[[ 6.77 -4.23  0.66  1.19]
 [ 6.79 -2.99  0.79  3.10]
 [ 3.82 -1.59  0.46  1.77]
 [ 6.67 -2.95  0.72  3.17]
 [-1.06  0.06 -0.18 -1.26]
 [ 6.85 -4.17  0.73  1.19]
 [ 6.66 -4.25  0.74  1.24]
 [-1.31  0.42 -0.19 -0.98]
 [ 3.73 -2.42  0.28  0.60]
 [-1.20  0.06 -0.15 -1.24]
 [ 6.73 -4.18  0.64  1.18]]
=>
[[-1.31  0.42 -0.19 -0.98]
 [-1.20  0.06 -0.15 -1.24]
 [-1.06  0.06 -0.18 -1.26]
 [ 3.73 -2.42  0.28  0.60]
 [ 3.82 -1.59  0.46  1.77]
 [ 6.66 -4.25  0.74  1.24]
 [ 6.67 -2.95  0.72  3.17]
 [ 6.73 -4.18  0.64  1.18]
 [ 6.77 -4.23  0.66  1.19]
 [ 6.79 -2.99  0.79  3.10]
 [ 6.85 -4.17  0.73  1.19]]

[[-1.20 -3.12 -2.27  6.32  5.56 -0.72  6.26 -5.57  2.41  4.80  2.60  6.31
  -3.60 -3.57 -2.53]
 [-1.66  5.24 -0.01  5.60  4.56 -1.34  5.06 -6.50 -2.11 -3.55  4.43  6.25
   4.44  4.56  2.56]
 [ 1.80  3.00 -1.24 -6.11 -6.11 -1.75 -6.15  0.24 -5.88  1.90 -3.20 -4.62
   2.61  3.92  4.90]]
=>
[[-1.66  5.24 -0.01  5.60  4.56 -1.34  5.06 -6.50 -2.11 -3.55  4.43  6.25
   4.44  4.56  2.56]
 [-1.20 -3.12 -2.27  6.32  5.56 -0.72  6.26 -5.57  2.41  4.80  2.60  6.31
  -3.60 -3.57 -2.53]
 [ 1.80  3.00 -1.24 -6.11 -6.11 -1.75 -6.15  0.24 -5.88  1.90 -3.20 -4.62
   2.61  3.92  4.90]]

[[ 0.95  0.17  0.71  5.69]
 [-1.68 -4.98 -3.82 -5.53]
 [ 1.17 -0.09  0.88  5.21]]
=>
[[-1.68 -4.98 -3.82 -5.53]
 [ 0.95  0.17  0.71  5.69]
 [ 1.17 -0.09  0.88  5.21]]

[[-2.92  2.41 -2.92  5.06  0.91]
 [ 0.68 -2.84  0.68 -4.97 -3.82]
 [-3.74  4.31 -3.74  1.39  1.29]
 [-1.45  3.99 -1.45 -0.15  3.31]
 [ 0.12  3.42  0.12  2.61  5.41]
 [ 3.06 -3.24  3.06 -4.70 -1.83]
 [ 1.99 -4.92  1.99 -0.23 -4.38]
 [-0.14 -1.35 -0.14 -4.77 -3.06]
 [-0.31  2.22 -0.31  5.21  3.55]
 [-0.78 -2.59 -0.78 -1.78 -4.82]
 [ 4.04 -4.58  4.04 -1.82 -1.69]
 [-1.97  4.62 -1.97  0.83  4.41]]
=>
[[-3.74  4.31 -3.74  1.39  1.29]
 [-2.92  2.41 -2.92  5.06  0.91]
 [-1.97  4.62 -1.97  0.83  4.41]
 [-1.45  3.99 -1.45 -0.15  3.31]
 [-0.78 -2.59 -0.78 -1.78 -4.82]
 [-0.31  2.22 -0.31  5.21  3.55]
 [-0.14 -1.35 -0.14 -4.77 -3.06]
 [ 0.12  3.42  0.12  2.61  5.41]
 [ 0.68 -2.84  0.68 -4.97 -3.82]
 [ 1.99 -4.92  1.99 -0.23 -4.38]
 [ 3.06 -3.24  3.06 -4.70 -1.83]
 [ 4.04 -4.58  4.04 -1.82 -1.69]]

[[-2.88  6.14]
 [ 6.35  5.53]
 [-6.22 -5.73]
 [-5.48  2.13]
 [-6.85 -2.85]]
=>
[[-6.85 -2.85]
 [-6.22 -5.73]
 [-5.48  2.13]
 [-2.88  6.14]
 [ 6.35  5.53]]

[[-3.51 -3.01  4.80 -3.66  6.64  3.63 -2.93 -1.89]
 [ 4.79  5.10 -2.53  4.63  2.67  6.03 -5.04  5.41]
 [ 2.58  1.02  5.87  2.28 -1.04 -0.64 -3.48  0.18]
 [ 3.82  4.28 -3.43  3.80 -2.45  5.02 -0.16  3.53]
 [-1.14  0.34  0.64 -0.48  4.86  5.99 -1.02 -0.16]]
=>
[[-3.51 -3.01  4.80 -3.66  6.64  3.63 -2.93 -1.89]
 [-1.14  0.34  0.64 -0.48  4.86  5.99 -1.02 -0.16]
 [ 2.58  1.02  5.87  2.28 -1.04 -0.64 -3.48  0.18]
 [ 3.82  4.28 -3.43  3.80 -2.45  5.02 -0.16  3.53]
 [ 4.79  5.10 -2.53  4.63  2.67  6.03 -5.04  5.41]]

[[ 1.52 -2.39 -2.99 -6.34  2.99 -2.73  5.33]
 [ 1.32 -3.83 -2.05 -6.65  2.53 -3.94  6.55]
 [-0.95 -2.29  0.72 -1.82 -0.27 -1.63  3.31]
 [ 0.34 -1.12  0.31 -1.86 -0.35 -1.16  1.29]
 [-0.17 -2.80  0.22 -0.90  1.30 -1.67  1.68]
 [ 0.63 -4.73 -2.59 -2.53  1.14 -0.95  4.86]
 [ 0.74 -4.47 -1.52 -2.51  1.09 -1.91  4.42]
 [-0.10 -2.90 -0.25 -1.89  0.96 -1.58  2.62]
 [ 0.53 -4.40 -2.23 -2.56  2.44 -2.06  5.06]
 [ 0.49 -3.01 -0.42 -2.33  0.96 -2.50  3.81]
 [ 1.58 -3.95 -2.44 -4.28  2.11 -2.96  5.77]]
=>
[[-0.95 -2.29  0.72 -1.82 -0.27 -1.63  3.31]
 [-0.17 -2.80  0.22 -0.90  1.30 -1.67  1.68]
 [-0.10 -2.90 -0.25 -1.89  0.96 -1.58  2.62]
 [ 0.34 -1.12  0.31 -1.86 -0.35 -1.16  1.29]
 [ 0.49 -3.01 -0.42 -2.33  0.96 -2.50  3.81]
 [ 0.53 -4.40 -2.23 -2.56  2.44 -2.06  5.06]
 [ 0.63 -4.73 -2.59 -2.53  1.14 -0.95  4.86]
 [ 0.74 -4.47 -1.52 -2.51  1.09 -1.91  4.42]
 [ 1.32 -3.83 -2.05 -6.65  2.53 -3.94  6.55]
 [ 1.52 -2.39 -2.99 -6.34  2.99 -2.73  5.33]
 [ 1.58 -3.95 -2.44 -4.28  2.11 -2.96  5.77]]

[[-1.12  6.27  5.59  5.63 -4.76 -3.89 -5.53 -1.14]
 [ 3.35  6.60  6.38  3.77 -5.55  0.56 -6.00  5.16]
 [ 5.61  1.23 -1.58 -3.83  2.11  5.65 -5.58  3.79]
 [-4.92  3.11  1.11  4.37  4.90  0.04  0.68 -6.05]]
=>
[[-4.92  3.11  1.11  4.37  4.90  0.04  0.68 -6.05]
 [-1.12  6.27  5.59  5.63 -4.76 -3.89 -5.53 -1.14]
 [ 3.35  6.60  6.38  3.77 -5.55  0.56 -6.00  5.16]
 [ 5.61  1.23 -1.58 -3.83  2.11  5.65 -5.58  3.79]]

[[-1.59  2.40]
 [-3.11  5.17]
 [-0.99  3.89]
 [-0.04  0.96]
 [-1.36  3.79]]
=>
[[-3.11  5.17]
 [-1.59  2.40]
 [-1.36  3.79]
 [-0.99  3.89]
 [-0.04  0.96]]
---
[[-6.38  0.84]
 [ 0.73 -7.10]
 [-2.89  0.59]
 [-1.11  6.36]]
=>
[0.84 0.73]

[[-2.82 -3.92]
 [-3.51 -6.52]]
=>
[-3.92 -3.51]

[[-4.21  3.82  4.60  4.88  0.16]
 [-1.86  5.59  4.03  3.41  5.82]]
=>
[0.16 3.41]

[[-3.76 -5.95  1.59]
 [-6.91 -4.91  5.70]
 [ 6.36  6.80 -1.68]
 [-6.26  6.92  5.65]]
=>
[ 1.59 -4.91  6.36]

[[ 2.07  2.42  2.27  0.34  2.90]
 [ 6.22 -5.67  5.45 -0.58  5.20]
 [-1.28 -1.11 -1.59  3.59 -0.25]
 [-1.30 -0.50 -1.55  0.88  0.67]]
=>
[ 2.90 -0.58 -1.59 -0.50]

[[ 3.68  3.87  1.72  1.34]
 [-2.07 -4.82  0.21  2.39]
 [ 3.69  4.00 -1.56 -1.04]
 [-1.38  0.34  5.23  1.98]]
=>
[ 1.34  0.21  4.00 -1.38]

[[ 6.18 -6.11  0.68]
 [ 0.17 -0.90  0.93]
 [ 1.35 -1.46 -0.04]
 [ 0.20  1.59  0.92]
 [-2.51  5.60  1.94]]
=>
[ 0.68 -0.90  1.35]

[[-4.53 -2.07 -1.18 -5.19]
 [-1.93 -1.83 -1.18 -7.04]
 [-2.89 -1.90 -1.18 -6.39]
 [-4.84 -2.08 -1.18 -5.04]
 [-4.39 -2.04 -1.18 -5.45]]
=>
[-5.19 -1.18 -1.90 -4.84]
